Below is a small trained network, with its code and all its weights. Each question gives an input and a class and asks what happens when units are switched off, that is, made to give their printed mean instead of their output.

import numpy as np


def w(rows, s, z=0):
    codes = np.array(rows[::2]) - 128.0
    scale = np.full(codes.shape[1], s)
    scale[-1] = z or s
    return codes * scale


def f(y):
    return y / 2 * (1 + np.tanh(0.7978845608 * (y + 0.044715 * y**3)))


def log_softmax(a):
    a = a - a.max(-1, keepdims=True)
    return a - np.log(np.exp(a).sum(-1, keepdims=True))


def net(x, mask):
    res = np.array(x, float).reshape(1, 6) / 4 @ E
    y = f(res @ A[0][:, :-1].T + A[0][:, -1])
    res = res + np.where(mask, y, B[0][:, -1]) @ B[0][:, :-1]
    return log_softmax(res[-1] @ U[:, :-1].T + U[:, -1])


A, B = {}, {}
E = w([
[64,80,106,139,42,104,160],'x0',
[196,49,64,165,163,129,125],'x1',
[79,91,139,34,185,154,254],'x2',
[123,99,193,129,140,188,127],'x3',
[108,202,172,163,102,175,126],'x4',
[96,166,190,120,131,85,143],'x5',
],0.0098)
A[0] = w([
[187,66,70,149,164,156,96,74],'N1',
[81,146,141,114,11,202,109,240],'N2',
[75,64,120,82,153,116,136,137],'N3',
[222,113,68,122,186,173,37,179],'N4',
[75,132,80,98,35,101,118,215],'N5',
[153,219,161,99,182,125,111,83],'N6',
[106,153,208,126,130,188,132,184],'N7',
[101,60,162,109,134,109,205,161],'N8',
[100,179,161,189,114,95,86,59],'N9',
[137,118,116,143,39,59,91,253],'N10',
],0.011,0.0035)
B[0] = w([
[143,116,69,109,236,118,134,213],'N1',
[213,215,23,157,96,92,65,241],'N2',
[227,152,78,120,107,168,159,204],'N3',
[106,167,191,57,177,94,70,255],'N4',
[98,167,118,186,94,69,119,217],'N5',
[119,77,254,171,146,179,25,206],'N6',
[99,166,122,101,155,35,96,236],'N7',
[176,116,28,159,176,108,158,237],'N8',
[141,143,115,63,167,131,151,200],'N9',
[192,170,69,115,141,97,30,234],'N10',
],0.0089,0.0099)
U = w([
[201,128,62,35,216,90,38,206],'0',
[177,55,11,131,136,211,202,3],'1',
[84,101,249,118,136,182,77,49],'2',
[169,136,2,149,57,59,60,230],'3',
],0.0091,0.0025)

Each question gives the input, the list of numbers given to net, and the class t.
The units are the neurons (one row each of A and B). Each row of codes is followed by its name. A weight is (code - 128) times the scale printed after its matrix; where a second scale follows, it is the last column's (A, B and U).
mask holds one flag per neuron, in row order. A switched-off neuron (its flag False) gives its mean, the last column of its row in B, instead of its output. The means were averaged over made-up inputs and are rounded, as every weight is.
A unit's drop is (log p(t) with every unit on - log p(t) with that unit switched off) / (log p(t) with every unit on - log p(t) with every unit switched off).
The circuit of an input: a set's keep is (log p(t) with only the set's units on - log p(t) with every unit switched off) / (log p(t) with every unit on - log p(t) with every unit switched off). Starting from all 10 units, units are removed one at a time, each time the one whose removal leaves the highest keep (on an exact tie, the one counted first), for as long as the keep stays at least 0.8.
circuit, biggest first: the units of the circuit, biggest drop first
unit that matters most: the unit with the biggest drop
k most important neurons: the k neurons with the biggest drops, biggest first
drop of u: that unit's drop, to one decimal
input [-4,5,-3,-2,4,7], class 2: unit that matters most => N2
input [0,-6,0,-3,2,5], class 3: 4 most important neurons => (N4, N2, N1, N5)
input [0,-7,1,-5,-6,5], class 3: circuit, biggest first => (N4, N5)
input [-4,0,7,-6,7,6], class 2: circuit, biggest first => (N6, N2)
input [6,2,6,-3,2,-2], class 1: circuit, biggest first => (N7, N4)
input [3,0,-5,6,-3,6], class 3: 3 most important neurons => (N4, N1, N6)
input [-4,-8,-1,6,-1,6], class 2: 3 most important neurons => (N6, N10, N8)
input [2,-2,2,6,3,0], class 3: circuit, biggest first => (N4, N2)
input [-2,-6,3,-6,3,2], class 2: circuit, biggest first => (N6, N10, N8)
input [0,2,0,5,3,8], class 2: 2 most important neurons => (N10, N1)
input [1,-4,8,8,5,-4], class 3: drop of N7 => 0.2
input [-1,1,4,-6,-8,5], class 1: drop of N7 => 0.1
input [-5,-8,0,-4,3,8], class 2: drop of N6 => 0.6
input [-7,-2,3,-7,-1,2], class 2: drop of N5 => 0.0
input [8,2,5,0,0,8], class 3: unit that matters most => N5
